What each symbol does to the nodes:
z570: §>z557, @>z77, *>z217, %>z942, ~>z80, &>z590
z541: §>z666, @>z841, *>z64, %>z961, ~>z425, &>z80
z142: §>z780, @>z334, *>z244, %>z366, ~>z836, &>z374
z666: §>z334, @>z570, *>z563, %>z57, ~>z148, &>z64
z366: §>z554, @>z685, *>z829, %>z563, ~>z356, &>z334
z909: §>z865, @>z47, *>z660, %>z133, ~>z767, &>z540
z133: §>z31, @>z993, *>z587, %>z750, ~>z45, &>z47
z218: §>z910, @>z10, *>z793, %>z967, ~>z58, &>z856
z90: §>z327, @>z192, *>z757, %>z687, ~>z204, &>z728
z879: §>z204, @>z88, *>z463, %>z683, ~>z192, &>z286
z967: §>z738, @>z602, *>z252, %>z767, ~>z660, &>z10
z993: §>z656, @>z721, *>z198, %>z463, ~>z559, &>z204
z934: §>z926, @>z290, *>z356, %>z148, ~>z563, &>z338
z856: §>z793, @>z767, *>z738, %>z10, ~>z865, &>z967
z290: §>z691, @>z961, *>z666, %>z80, ~>z217, &>z541
z422: §>z80, @>z218, *>z961, %>z55, ~>z77, &>z678
z603: §>z10, @>z671, *>z767, %>z198, ~>z133, &>z656
z532: §>z993, @>z683, *>z204, %>z286, ~>z687, &>z879
z31: §>z856, @>z656, *>z967, %>z603, ~>z909, &>z587
z695: §>z879, @>z836, *>z286, %>z291, ~>z780, &>z912
z117: §>z687, @>z554, *>z192, %>z244, ~>z683, &>z780
z10: §>z252, @>z45, *>z853, %>z602, ~>z31, &>z767
z926: §>z663, @>z691, *>z142, %>z275, ~>z311, &>z356
z660: §>z218, @>z603, *>z856, %>z587, ~>z468, &>z31
z338: §>z356, @>z541, *>z275, %>z290, ~>z685, &>z148
z252: §>z437, @>z909, *>z809, %>z468, ~>z856, &>z853
z540: §>z660, @>z750, *>z31, %>z47, ~>z602, &>z133
z728: §>z757, @>z394, *>z559, %>z192, ~>z463, &>z687
z767: §>z853, @>z327, *>z468, %>z45, ~>z587, &>z602
z77: §>z30, @>z58, *>z132, %>z809, ~>z910, &>z437
z683: §>z721, @>z142, *>z708, %>z663, ~>z695, &>z88
z554: §>z695, @>z885, *>z912, %>z311, ~>z142, &>z829
z656: §>z767, @>z90, *>z602, %>z671, ~>z47, &>z198
z217: §>z338, @>z132, *>z148, %>z30, ~>z57, &>z425
z88: §>z708, @>z374, *>z117, %>z142, ~>z912, &>z663
z780: §>z192, @>z829, *>z394, %>z554, ~>z88, &>z244
z327: §>z540, @>z455, *>z133, %>z559, ~>z198, &>z757
z678: §>z961, @>z856, *>z841, %>z218, ~>z437, &>z55
z841: §>z570, @>z738, *>z590, %>z793, ~>z422, &>z910
z192: §>z455, @>z912, *>z532, %>z695, ~>z708, &>z394
z55: §>z841, @>z967, *>z910, %>z856, ~>z809, &>z218
z853: §>z809, @>z540, *>z58, %>z909, ~>z967, &>z468
z587: §>z967, @>z198, *>z10, %>z656, ~>z540, &>z603
z47: §>z587, @>z204, *>z603, %>z993, ~>z327, &>z750
z468: §>z58, @>z133, *>z865, %>z540, ~>z10, &>z909
z809: §>z422, @>z660, *>z678, %>z865, ~>z738, &>z58
z750: §>z603, @>z463, *>z656, %>z204, ~>z757, &>z993
z912: §>z286, @>z926, *>z683, %>z836, ~>z244, &>z291
z57: §>z685, @>z942, *>z557, %>z590, ~>z541, &>z570
z738: §>z77, @>z468, *>z437, %>z853, ~>z218, &>z252
z132: §>z541, @>z55, *>z80, %>z678, ~>z942, &>z422
z557: §>z934, @>z30, *>z338, %>z425, ~>z64, &>z217
z394: §>z532, @>z291, *>z879, %>z912, ~>z117, &>z695
z942: §>z425, @>z809, *>z30, %>z437, ~>z841, &>z77
z691: §>z366, @>z57, *>z334, %>z64, ~>z338, &>z666
z865: §>z55, @>z587, *>z218, %>z31, ~>z853, &>z660
z291: §>z683, @>z356, *>z88, %>z926, ~>z554, &>z836
z374: §>z244, @>z563, *>z554, %>z334, ~>z926, &>z366
z148: §>z275, @>z80, *>z691, %>z541, ~>z557, &>z290
z961: §>z57, @>z793, *>z570, %>z910, ~>z132, &>z841
z757: §>z133, @>z532, *>z47, %>z455, ~>z671, &>z559
z356: §>z142, @>z666, *>z374, %>z691, ~>z885, &>z275
z793: §>z942, @>z853, *>z77, %>z252, ~>z55, &>z738
z425: §>z148, @>z422, *>z290, %>z132, ~>z570, &>z30
z590: §>z217, @>z437, *>z425, %>z77, ~>z961, &>z942
z286: §>z463, @>z663, *>z721, %>z88, ~>z394, &>z683
z721: §>z90, @>z780, *>z728, %>z117, ~>z879, &>z708
z244: §>z394, @>z311, *>z695, %>z829, ~>z663, &>z554
z311: §>z291, @>z338, *>z836, %>z934, ~>z366, &>z885
z80: §>z64, @>z910, *>z57, %>z841, ~>z30, &>z961
z671: §>z45, @>z687, *>z327, %>z728, ~>z993, &>z90
z910: §>z590, @>z252, *>z942, %>z738, ~>z678, &>z793
z45: §>z909, @>z559, *>z540, %>z757, ~>z656, &>z327
z663: §>z117, @>z366, *>z780, %>z374, ~>z291, &>z142
z334: §>z829, @>z557, *>z311, %>z685, ~>z275, &>z563
z275: §>z374, @>z64, *>z366, %>z666, ~>z934, &>z691
z708: §>z728, @>z244, *>z687, %>z780, ~>z286, &>z117
z829: §>z912, @>z934, *>z291, %>z885, ~>z374, &>z311
z559: §>z47, @>z879, *>z750, %>z532, ~>z90, &>z455
z58: §>z678, @>z31, *>z55, %>z660, ~>z252, &>z865
z836: §>z88, @>z275, *>z663, %>z356, ~>z829, &>z926
z204: §>z198, @>z708, *>z671, %>z721, ~>z455, &>z463
z455: §>z750, @>z286, *>z993, %>z879, ~>z728, &>z532
z885: §>z836, @>z148, *>z926, %>z338, ~>z334, &>z934
z463: §>z671, @>z117, *>z90, %>z708, ~>z532, &>z721
z437: §>z132, @>z865, *>z422, %>z58, ~>z793, &>z809
z687: §>z559, @>z695, *>z455, %>z394, ~>z721, &>z192
z30: §>z290, @>z678, *>z541, %>z422, ~>z590, &>z132
z685: §>z885, @>z425, *>z934, %>z217, ~>z666, &>z557
z64: §>z563, @>z590, *>z685, %>z570, ~>z290, &>z57
z602: §>z468, @>z757, *>z909, %>z327, ~>z603, &>z45
z563: §>z311, @>z217, *>z885, %>z557, ~>z691, &>z685
z198: §>z602, @>z728, *>z45, %>z90, ~>z750, &>z671

The rows follow the links: the fewer symbols apart two nodes are, the more alike their rows tend to be.

Each row is also shifted at random along 4 hidden directions that mean nothing.

The rows of 90 nodes, shuffled:
Each row stands for one node.
id 1: [  1  48  38   2 -60 -15 -27 -15  42 -20  15   0 -33  42  49  33  44   3  13 -20 -56  24 -18 -19  -7 -47   5 -35 -42  47  -7 -40 -52]
id 2: [ 35  33  29 -36 -47  12  47  -7 -28 -37  20  16 -28 -11 -10  -7 -56  83  31  40  43  -3 -44  -6  18 -38 -41  40  -7 -35 -28 -57 -16]
id 3: [-88 -10   8 -37  44 -20  13  17 -46  11  -8 -41  40 -46 -27  15  32  -7 -21  26  47  11   5 -32  -3   4  -1  45  27  -4  69  38  38]
id 4: [-80  22 -37 -20  54  29  18  10 -24  19  -4  30  26 -18 -72  -6  32 -36 -27   8 -25 -43   2  -1 -76  24  29  -4  53 -50  44  46  55]
id 5: [ 63  -2  34 -31 -56 -31 -13  -6  24  19  32  17 -24  48 -22  37  -4 -32  50 -28 -18 -24 -15  16 -43 -13  -8 -28 -53  11 -27 -46 -76]
id 6: [ 42  -6 -29  29  33  16  17 -15   6  21 -41 -46 -10   3   5 -19  -3 -55 -38   4 -31 -12  53 -25 -11 -16 -16  -9  18 -37   2  57  84]
id 7: [-37 -25  17 -41  43   6  14  -1 -72  24  -4  -6  41 -56 -24  20   9   9 -12  16  80   9  16 -34  17  14 -14  44  11 -19  50  25  36]
id 8: [ 77  23 -44  59  25  56 -41   4  37   5 -54  19  47 -12  43   1  43 -15 -67 -47 -37   4  25 -69 -20   7   9 -39   5  11   8  45  79]
id 9: [-102    0   35  -70  -32   16    8   -7  -54  -17  -21   31  -36   34  -19    5  -24   35  -24  -18   61   38  -36  -26  -12    0  -38   -7  -40  -12   -8  -38  -40]
id 10: [110  24  34 -12 -24  -2  59  11  65  -7  14 -24 -35  10   3 -45   2 -17  -2  71 -42  45  11  33   8 -63  20  35  -8  36 -22  27  -6]
id 11: [ -9 -19   4  25  13 -34 -47  42  48 -34  28 -15 -24  17 -16 -11 -44  30 -13  21  29 -15 -38  70  26   4  13  -3  -3  40 -44 -13 -80]
id 12: [  6  69  28  26 -30   2 -17  -7  64 -35   1  -7 -40  32  52   1  52  19  -8  10 -52  48 -11 -11  -3 -66  19 -21 -23  60  -4 -25 -22]
id 13: [ 13  52   6  -5 -40  51  30 -10 -20 -52  18  66 -17 -13   9 -17 -42  96  16   2  30   3 -52 -14  12  -1 -17  13   0 -15 -44 -58 -30]
id 14: [ -5  11 -35  28 -27   9  14  25  47  21  11  25  32  22  17 -45  23 -57   8  -6 -46 -67   7   2  13  16  62  12 -24  57 -26  32   4]
id 15: [-127  -20    4  -45   29   19   46  -23  -64   23  -15   28   27  -42    9  -18   47  -11   25   10    1   40   36   12    1   46   26   22   43  -20   45   30   39]
id 16: [-15 -10   6 -48  -7  12 -26   3 -36  -5 -27  33   6  29 -85 -16 -38   0 -26 -38  39  27 -66   8 -63  24 -32 -17  -3 -37   6 -26 -31]
id 17: [-65   8  43  -7 -40 -29 -46   3  18   0  18  28 -49  63  23  48  23 -18  20 -30 -22   9   7  -8 -15 -24   5 -44 -64  37 -22 -30 -74]
id 18: [ 93  23  10  -1 -25  44  49  22  67  -2   0  55 -16  25  13 -53  20  -9 -19  34 -45  20   2  16  -7  -5  36  12 -14  47 -38  34   4]
id 19: [ 85  21 -24  63  -1 -20 -60 -19  12   7 -31 -86  76 -30  84  22  72 -16 -26 -24 -47  37   6 -58  43 -13   8   0   5  52  51  13  55]
id 20: [-102    1  -47   -1    6   48   31  -48  -44   17  -48   33   20   -8   40  -41   15  -21    9  -28  -49   23   18    3    8   52   15  -19   40  -17   10   31   60]
id 21: [-20 -58  41 -19  42 -25 -18  47  55  11  47  51 -77  48 -58  30 -32 -14   3  10  41 -30  20  78 -20  26  13 -12 -23  19 -60  16 -95]
id 22: [-39 -34 -38  43  48   0 -35 -26 -27 -24 -19 -22 -17 -15   8  16 -54  51  -5 -26  34 -10  -7  14  13  22 -34 -37  45 -68 -15  -6  14]
id 23: [ 33 -32  50 -16  22 -10  26 -16  -1  45  -3 -11   3 -30  66  61  67 -21  20   2 -11  64  94 -15  37  -2  14   1   4  12  35  47  36]
id 24: [-20 -64  46 -20   0 -14  32  11  10 -14  45  56 -64  -7  15  -1 -51  53  43  22  51  28  15  92  52  29  18  15   1  22 -70  -7 -78]
id 25: [ 40  -5 -44  43  35  27 -20 -17 -34  -7 -11   7  21 -28  -9  21 -55  53 -23 -28  42 -52 -16 -30   0  16 -42 -19  38 -78 -11 -13  39]
id 26: [ 21  19   1  -3 -17  45  44  30  54   7   0  59 -22  25  28 -57  14 -21 -18  16 -43   5  22  19   6   3  57  13 -18  62 -48  39   2]
id 27: [  0   2 -27  11  12  -6 -26  15 -57  -2 -25 -44  78 -55   1  14   4  41 -39 -14  61 -28 -25 -74  32   9 -35  43   4 -11  45  -4  42]
id 28: [-59 -12 -49  17  39  28 -76 -16 -17 -36 -24  34  11   9 -28  -7 -24  35 -35 -73   6  19 -62  22 -37  65 -30 -65  46 -37   0 -38  -7]
id 29: [ -5  31 -37  51 -24  -1 -20  43  63 -10  -1 -35  31  33  27 -68  25 -51 -36  13 -50 -53 -20   2  21 -13  58   3 -30  94 -22  40   0]
id 30: [ 27 -10  10 -17  -3  10  74  29  35  51  27  33 -24  25 -24 -30  -4 -73  16  48 -45 -61  68  29  -6   2  56  28 -14  15 -32  61   3]
id 31: [ -3  17  17 -16  -9  35  43  -1   5 -36  32  77 -57 -10   2   8 -58  94  29  22  42   0 -17  26  17  -5   0  14   3 -16 -57 -39 -45]
id 32: [ 16  55 -11  -7 -73  21   7 -18 -41 -51 -11   4  20  -9  44 -35 -34  99  10 -18  24  14 -94 -41  49  -9 -32  28 -24  12 -18 -87 -22]
id 33: [-121  -18  -10  -20   43    2   45  -16  -38   17  -15  -25  -24  -14  -25  -13   12  -58   15   40  -26    3   58   28  -18    6   10    3   45  -38   39   61   57]
id 34: [ 98  39  49 -20 -31   9  61 -10  64  -7  13  22 -51   9  32 -16  24  10   6  41 -52  64  27  13  -9 -43  20  13  -5  26 -26   5 -10]
id 35: [-34  18  57 -15 -35 -32 -22   5  42  -4  21  -4 -61  50  10  49  37 -19  15  -2 -32   8  18  -5 -35 -49   3 -36 -52  22  -7 -21 -66]
id 36: [ 49  16   6  40  10 -18 -37  -6  14  15  -7 -41  80 -34  81  42  88  -1  12 -24 -37  23  13 -45  28  -6  17   2   4  48  60  -3  30]
id 37: [ 17 -15  13   0 -46 -31 -44  11  23   8  14  25 -11  64  -8  25 -12 -29  26 -36 -19 -31 -29  19 -11   6   8 -35 -62  36 -33 -45 -80]
id 38: [-61   3  27 -66 -11   1 -22   5 -45 -20 -19  26 -17  32 -50  -5 -35  13 -34 -22  45  23 -49 -22 -45   8 -42  -9 -31 -27   4 -26 -33]
id 39: [ -8   2  -5  11 -26  -5  37  12  43   6 -10   1  -9  20  50 -64   7 -40   0  29 -37  18  17  28  62  -7  43  25 -27  82 -47  40  -4]
id 40: [  8   1  -5  14 -16 -21  10 -10  10  32  33   9  42 -21  43  27  61 -47  69  -6 -45 -46  39 -11  16   7  55   6 -14  36  23   3  -2]
id 41: [ 16 -45  10   6 -12 -43 -30  19  26 -16  32 -12 -23   9   8 -20 -43  20  19  12  33  10 -43  73  56  26  10   9 -10  52 -57 -24 -77]
id 42: [-17   4  23  21  43   0 -20  12  29  35  23  13  32 -24  34  76  94 -25  10  -1 -28  -6  56 -26 -15  -4  43 -14   7  25  43  34  25]
id 43: [-29   5  65 -34 -49 -31  -5 -17  31   6  14  28 -62  56  25  53  19 -23  54 -13 -21  12  24  13 -13 -29   8 -44 -58  22 -21 -30 -65]
id 44: [-108  -16    1  -63   35   24   37    1  -70   30   -1   38   37  -48   -8   13   28    1    6   -2   32   31   24  -17    3   43   24   29   37  -20   49   34   34]
id 45: [-53  -7 -32  43  39  15  -5 -11  -1  13 -46 -36 -30   8  27 -17  10 -58 -48  13 -42  -2  61 -19  -2  -8  -3 -26  16 -26  10  74  84]
id 46: [ -6 -59  44 -35  -3 -31  -8  28  30  17  33  47 -49  42 -25  26 -24 -24  23  -8  30   1  13  65   3  23  24 -20 -48  37 -53 -15 -84]
id 47: [-32 -47  14 -40  29 -29 -37  -5 -23 -10 -13 -52 -35  15 -87  -3 -42 -12 -23  -1  35  43 -48  39 -38   8 -50   1  26 -44  22  -9 -24]
id 48: [-67  64  14 -20  -9  13 -21  39   0 -53  10  25 -35  27 -58  14 -30  52 -61   6  42 -45 -47 -56 -51 -38 -32  -5 -41 -33 -16 -24 -34]
id 49: [ -7   7 -16  34 -14 -44  11  38  40  27  29 -44  23  19  -6 -21  14 -77  25  40 -48 -78  21  16   7 -17  50  14 -25  47   6  41  -3]
id 50: [-84   9  25 -61 -49 -24   3  -9 -55 -30 -18 -31 -30  24   0 -13 -33  34 -12   4  54  44 -45 -18  18 -19 -52  13 -45  -8  -3 -45 -37]
id 51: [ -30  -59   19   11  -18  -41  -35   13   15  -13   17   13  -23   32   21   -4  -30    6   30  -18   23   18  -21   67   52   35   10  -16  -39   67  -48  -37 -102]
id 52: [ 14   4   2   7  -6 -48  -2  -8  11  36  29 -33  54 -18  30  37  68 -46  62  15 -45 -37  34  -8  11 -11  40  15   5  40  38  15  19]
id 53: [ 78 -16  -8  31  33  -1  18  -4  19  36 -33 -64 -13   1   0  14   7 -51 -36  18 -23   0  66 -26 -17 -26 -14   3  14 -35  22  73  77]
id 54: [  7 -23 -21  24  16  22   4 -38 -60   3 -19   2  18 -49  51  14 -41  70   5 -32  59  -2  15 -41  59  37 -55  14  14 -46  -6 -18  33]
id 55: [  2  24 -45  47  30   7 -53  29 -38  -8 -17 -45  53 -42  -9  13 -18  54 -48 -14  61 -62 -31 -80  15  -4 -40  13   1 -27  29   5  43]
id 56: [ 16 -32   7   5 -55 -33 -42   2   9  -4   6   6   9  42  31  -9 -15  -2  35 -53 -16   8 -43  32  53  33  10 -22 -50  60 -43 -63 -83]
id 57: [-27  13  -2  33   8 -42  -9  25  30  34  44 -24  29  -3  -7  31  53 -73  44  28 -47 -83  42   3 -20 -24  46  12 -12  39  34  25  -1]
id 58: [ 99  41  44 -21 -63 -19  12 -21  40 -14  21 -11 -25  17  17  19  27   3  41  18 -57  34  -8  -3 -12 -65  -1  -5 -15  12   3 -35 -24]
id 59: [ 21 -22 -38  40  48  -6 -49 -15   1 -22   3 -34  -9  -9 -64  -1 -61  18 -19 -12  19 -21 -32  39 -55   6 -48 -32  58 -82  13  -9  13]
id 60: [ 73  14  -2  11   6   0   8  27  33 -27  47  31 -24 -18 -33  -9 -60  75  18  29  33 -33 -41  43   2 -11  -2  32  13  -9 -43 -30 -45]
id 61: [-58  -3 -46  24  14 -31  15 -39 -32   5 -40 -89   5  -7  10 -58  -2 -53  -3  21 -55   9  16   9  18  -3 -16   9  39 -23  40  44  70]
id 62: [-88 -29 -22  25  13 -26  22 -35 -33  13 -50 -88 -20  -6  44 -47   1 -55   5  21 -43  35  53  10  46  -1 -11  -6  25 -17  12  49  63]
id 63: [ 65 -38  32  -2  51 -11  31  -7   8  51  -8 -35 -33  -3   9  39  29 -47 -25  29   9  42 116 -16   1 -28  -3   5   7 -28  21  85  52]
id 64: [-69 -55  14 -34  31 -13 -30 -16 -22 -11  -5   4 -37   9 -64   6 -33   3 -15 -14  41  53 -17  54 -37  25 -32 -27  29 -45  14  -4 -25]
id 65: [-39 -13   6 -17  29  -3  11  12 -70  21  -8 -25  52 -55 -11  24   8  28 -14   9  68   3   7 -42  24   7 -23  40  11 -11  47  20  49]
id 66: [ 42  14 -19  16 -30  -9  26  10  12  46  31   8  56  -7   1 -10  33 -63  61  14 -54 -88  21   7  -5   6  59  12 -15  27   8   5  17]
id 67: [-13  39  48   1  20  11  17  41  95 -27  13  23 -80  27  -4  -1  29 -13 -53  63 -23  25  38  25 -42 -52  41  -5 -14  34 -29  49 -12]
id 68: [-85 -31  30 -56  31 -15  32  12 -76  24  -7 -25  25 -56   1  17  22   9  -1  25  64  31  35 -26  31  19 -11  50  19 -13  49  32  29]
id 69: [-105  -11   12    4   86   26  -19   43  -38   10    0   17  -14  -32  -40   71    4   22  -73   16  101  -57   55  -72  -22   -2  -20    2  -13  -46   16   58   27]
id 70: [  3  29  16  -9 -20  -6  25  10   9 -43  31   6 -44 -16   0  -6 -51  84  13  42  38  -2 -33  13  18 -34 -12  31  -4 -18 -42 -43 -38]
id 71: [ 10 -46   1  13  11  34  40 -52 -20  33 -69  -9 -19   5  85 -14  14 -46  -9 -11 -22  61  77 -26  47  18  -1  -3  11 -11  -3  54  64]
id 72: [ 72  32 -12  33  -4 -31   5  31  29 -47  47 -40 -19 -15 -31 -34 -69  70   9  47  27 -21 -68  27  16 -46 -16  36  20 -12 -22 -39 -38]
id 73: [ 27  -7 -35  15  18   8  48 -31 -16  25 -34 -46 -20   1 -13 -38  -7 -67 -11  20 -42 -10  63   8 -25 -10 -16   0  38 -67  17  63  78]
id 74: [ 75   1   5  23  37  21 -12   4  29  30 -19 -10  21 -11  31  38  48 -28 -33 -10 -21  24  56 -41   2 -13   5 -12   3   2  31  50  53]
id 75: [ 31  66  35  13 -28  -2 -29  17  70 -33  20  -8 -34  35  -7  33  38   4 -11  17 -49   6  -1 -12 -59 -71  -1 -16 -22  33   7 -14 -29]
id 76: [ 18  -6  16 -79 -25  34   1  -4 -56   4 -22  56  -6  28 -87 -13 -33   6 -20 -32  41  23 -61  -4 -69  21 -40  -4 -15 -48   3 -33 -13]
id 77: [ 34 -34 -37  39  33 -15 -35 -40 -22 -21  -4 -63   3 -27 -31  -4 -58  35   5 -10  19  -4 -39  34  13  14 -51 -24  58 -73   9 -20  18]
id 78: [ 11 -29 -26  20  32 -23 -45 -36 -30 -22 -18 -59   4 -19 -51 -25 -55  26  -5 -25  14  17 -47  50  -9  32 -54 -18  53 -73  15 -37   4]
id 79: [-18 -34  -3  20  30 -14   5 -20 -63   7  -9 -43   2 -36  27  34 -33  47 -17   8  79  -4  24 -39  58   8 -49  12  12 -51  10   9  35]
id 80: [-49 -21  14 -19  -5  14  56  11  17  55  36  73 -14  15  12  20  35 -74  55  17 -28 -64  76  29   8  18  70  -2 -24  23 -31  47  -3]
id 81: [-155   -4  -13  -21   42   -8    0    4  -45    1  -17   -8   46  -41   -6  -12   48  -15  -17    1   10   13   -3  -12    4   29   15   13   36   11   57   29   32]
id 82: [ 45  23   4  29   1 -62 -21   9  30  30  30 -58  62 -35  14  37  69 -50  46  22 -52 -35  23 -23  -3 -43  21  15  10  28  70  13  19]
id 83: [ 42 -43  -1   4  27  12  32 -42 -57  16 -11 -19 -28 -52  -1  25 -61  40  16  12  73 -15  50  -8  34  16 -57  13  33 -85  -8   4  45]
id 84: [-25 -19 -46  51  36  29 -32 -33 -32 -14 -11  14   0 -27  12  22 -51  55 -12 -37  33 -17 -10 -10  19  30 -38 -36  30 -63 -13 -14  16]
id 85: [  5  -9  20 -11 -31   9 -45  11  27   1  10  67  -6  61 -17  27  -4 -27  18 -54  -5 -32 -21  16 -14  40  13 -50 -51  37 -56 -42 -79]
id 86: [  8  40 -16  53   4 -14 -68   6  29   6   9 -23  97 -35  71  46  99 -13   8 -34 -47 -25   2 -51   6  -9  32 -25  -8  76  55 -13  28]
id 87: [ 45  -2   3   5   8  20  12  26  32 -37  45  67 -26  -7 -25 -10 -49  60  16  12  36 -11 -31  54  10  13  18   8   5   3 -56 -29 -53]
id 88: [ 14  36 -16  26  -4  27  14  45  67 -18  -4  31 -14  27  23 -40  18 -25 -52  25 -39   3   0   8   4 -19  59  -1 -26  72 -39  47  -2]
id 89: [ 45  60  32   2 -12  22   1  14  74 -33  15  35 -45  22  15   4  42  10 -16  18 -44  32  -4   0 -38 -53  27 -13 -13  31 -14   8 -16]
id 90: [-77 -19 -26 -30  10  11  56 -54 -61  22 -31  -5  25 -38   5 -37  17 -31  38   7 -30  37  20   8  11  29  15  22  51 -37  39  19  54]

Some nodes, each with its row:
z244 id 85
z77 id 69
z678 id 65
z666 id 38
z809 id 44
z31 id 71
z780 id 17
z148 id 76
z926 id 87
z767 id 8
z603 id 23
z394 id 58
z327 id 52
z570 id 59
z554 id 51
z80 id 77
z437 id 7
z338 id 50
z541 id 28
z663 id 56
z841 id 79
z218 id 15
z910 id 27
z463 id 88
z683 id 35
z685 id 9
z192 id 89
z656 id 86
z30 id 22
z721 id 67

Row, symbols taken left to right, then the row they reach:
id 49 @ %: id 1
id 43 @ §: id 5
id 46 § *: id 12
id 63 ~: id 74
id 57 * *: id 19
id 18 § &: id 29
id 24 @ §: id 60
id 54 ~ %: id 68
id 31 § %: id 72
id 84 % *: id 83
id 41 ~: id 11
id 36 * *: id 6
id 82 % ~: id 14
id 73 & ~: id 53
id 2 @ §: id 48
id 45 § &: id 20

